Here is a tiny trained network, its code and every weight. The questions are about switching its units off for an input and a class, where a switched-off unit gives its printed mean instead of its output.

import numpy as np


def w(rows, s, z=0):
    codes = np.array(rows[::2]) - 128.0
    scale = np.full(codes.shape[1], s)
    scale[-1] = z or s
    return codes * scale


def norm(h):
    return h / np.sqrt((h * h).mean(-1, keepdims=True) + 1e-5)


def f(y):
    return y / 2 * (1 + np.tanh(0.7978845608 * (y + 0.044715 * y**3)))


def log_softmax(a):
    a = a - a.max(-1, keepdims=True)
    return a - np.log(np.exp(a).sum(-1, keepdims=True))


def net(x, mask):
    res = np.array(x, float).reshape(1, 5) / 4 @ E
    u = 0
    for l in range(3):
        y = f(norm(res) @ A[l][:, :-1].T + A[l][:, -1])
        res = res + np.where(mask[u : u + 3], y, B[l][:, -1]) @ B[l][:, :-1]
        u += 3
    return log_softmax(norm(res)[-1] @ U[:, :-1].T + U[:, -1])


A, B = {}, {}
E = w([
[22,221,113,128,131,144,106,226,197,194,1],'x0',
[155,63,89,196,141,99,69,143,118,233,102],'x1',
[236,132,235,53,162,120,47,196,176,138,110],'x2',
[129,170,153,159,135,71,115,107,133,120,129],'x3',
[153,203,86,127,143,195,62,97,127,132,175],'x4',
],0.0089)
A[0] = w([
[220,249,17,160,77,207,4,99,100,99,145,56],'L0N0',
[117,19,183,159,60,25,208,202,124,94,62,49],'L0N1',
[148,37,81,239,173,72,29,160,122,253,161,3],'L0N2',
],0.0053,0.0051)
B[0] = w([
[73,38,147,155,213,113,161,171,202,112,200,239],'L0N0',
[92,63,119,175,230,173,88,110,208,107,197,220],'L0N1',
[67,121,90,21,90,146,9,52,161,71,76,251],'L0N2',
],0.014,0.0035)
A[1] = w([
[204,59,119,124,62,69,80,89,93,141,186,139],'L1N0',
[244,119,237,88,163,174,57,167,182,155,110,39],'L1N1',
[55,190,204,13,134,137,196,109,150,2,159,2],'L1N2',
],0.0059,0.005)
B[1] = w([
[127,202,167,70,155,192,161,121,30,176,102,216],'L1N0',
[117,160,58,222,5,58,143,205,140,62,132,253],'L1N1',
[49,60,69,16,139,128,42,91,120,174,47,224],'L1N2',
],0.013,0.0037)
A[2] = w([
[49,155,5,228,95,148,213,47,108,145,135,3],'L2N0',
[108,192,123,169,131,151,108,145,179,223,1,25],'L2N1',
[61,196,162,183,166,218,169,215,216,183,62,76],'L2N2',
],0.0075,0.0034)
B[2] = w([
[174,163,146,168,60,55,86,255,182,126,89,214],'L2N0',
[174,166,84,37,165,117,222,10,35,145,141,226],'L2N1',
[186,82,223,173,132,183,152,88,129,124,204,254],'L2N2',
],0.011,0.0055)
U = w([
[58,105,73,60,113,143,47,79,126,134,63,195],'0',
[156,149,116,180,31,75,140,247,139,124,107,4],'1',
[97,65,150,171,237,151,142,145,207,117,186,140],'2',
[182,147,166,123,140,162,216,75,59,173,151,203],'3',
],0.014,0.0017)

Each question gives the input, the list of numbers given to net, and the class t.
The units are the neurons (one row each of A and B). Each row of codes is followed by its name. A weight is (code - 128) times the scale printed after its matrix; where a second scale follows, it is the last column's (A, B and U).
mask holds one flag per neuron, layer by layer. A switched-off neuron (its flag False) gives its mean, the last column of its row in B, instead of its output. The means were averaged over made-up inputs and are rounded, as every weight is.
A unit's drop is (log p(t) with every unit on - log p(t) with that unit switched off) / (log p(t) with every unit on - log p(t) with every unit switched off).
The circuit of an input: a set's keep is (log p(t) with only the set's units on - log p(t) with every unit switched off) / (log p(t) with every unit on - log p(t) with every unit switched off). Starting from all 9 units, units are removed one at a time, each time the one whose removal leaves the highest keep (on an exact tie, the one counted first), for as long as the keep stays at least 0.8.
units of the circuit, in order: the units of the circuit, biggest drop first
unit that matters most: the unit with the biggest drop
top k neurons: the k neurons with the biggest drops, biggest first
k most important neurons of layer l: the k neurons of layer l with the biggest drops, biggest first
input [-4,-5,-7,-4,-1], class 1: top 2 neurons	L2N0, L0N2
input [-7,-1,-8,2,6], class 1: unit that matters most	L2N0
input [-2,3,5,8,0], class 1: top 2 neurons	L1N1, L1N2
input [6,1,7,3,-8], class 2: top 3 neurons	L0N1, L2N2, L2N0
input [-3,-4,-3,8,-4], class 0: top 4 neurons	L1N2, L0N0, L1N1, L2N2
input [8,2,-4,-1,7], class 3: units of the circuit, in order	L2N1, L2N2
input [-8,-1,8,-3,-3], class 1: top 3 neurons	L1N1, L2N1, L2N2
input [4,3,3,2,0], class 3: top 2 neurons	L2N1, L1N2
input [-3,-8,8,2,-1], class 0: top 3 neurons	L1N2, L2N0, L2N2
input [-7,-3,7,-5,3], class 1: top 2 neurons	L1N1, L2N1
input [6,0,-3,6,-4], class 3: top 3 neurons	L2N1, L0N0, L1N1
input [5,-4,0,-1,-3], class 3: 2 most important neurons of layer 0	L0N2, L0N0
input [5,-5,-2,-7,-6], class 2: top 2 neurons	L0N1, L0N2
input [-7,-7,6,-2,2], class 0: unit that matters most	L1N2
input [-7,-5,8,-6,-2], class 1: 2 most important neurons of layer 2	L2N1, L2N2
input [3,1,-3,-6,-2], class 1: 2 most important neurons of layer 1	L1N0, L1N2
input [0,-4,4,-7,7], class 2: 2 most important neurons of layer 0	L0N0, L0N2
input [-7,-8,4,-5,4], class 0: 2 most important neurons of layer 2	L2N2, L2N1
input [-6,-6,-4,3,-8], class 2: 2 most important neurons of layer 0	L0N1, L0N2
input [3,-1,-8,7,0], class 1: units of the circuit, in order	L2N0
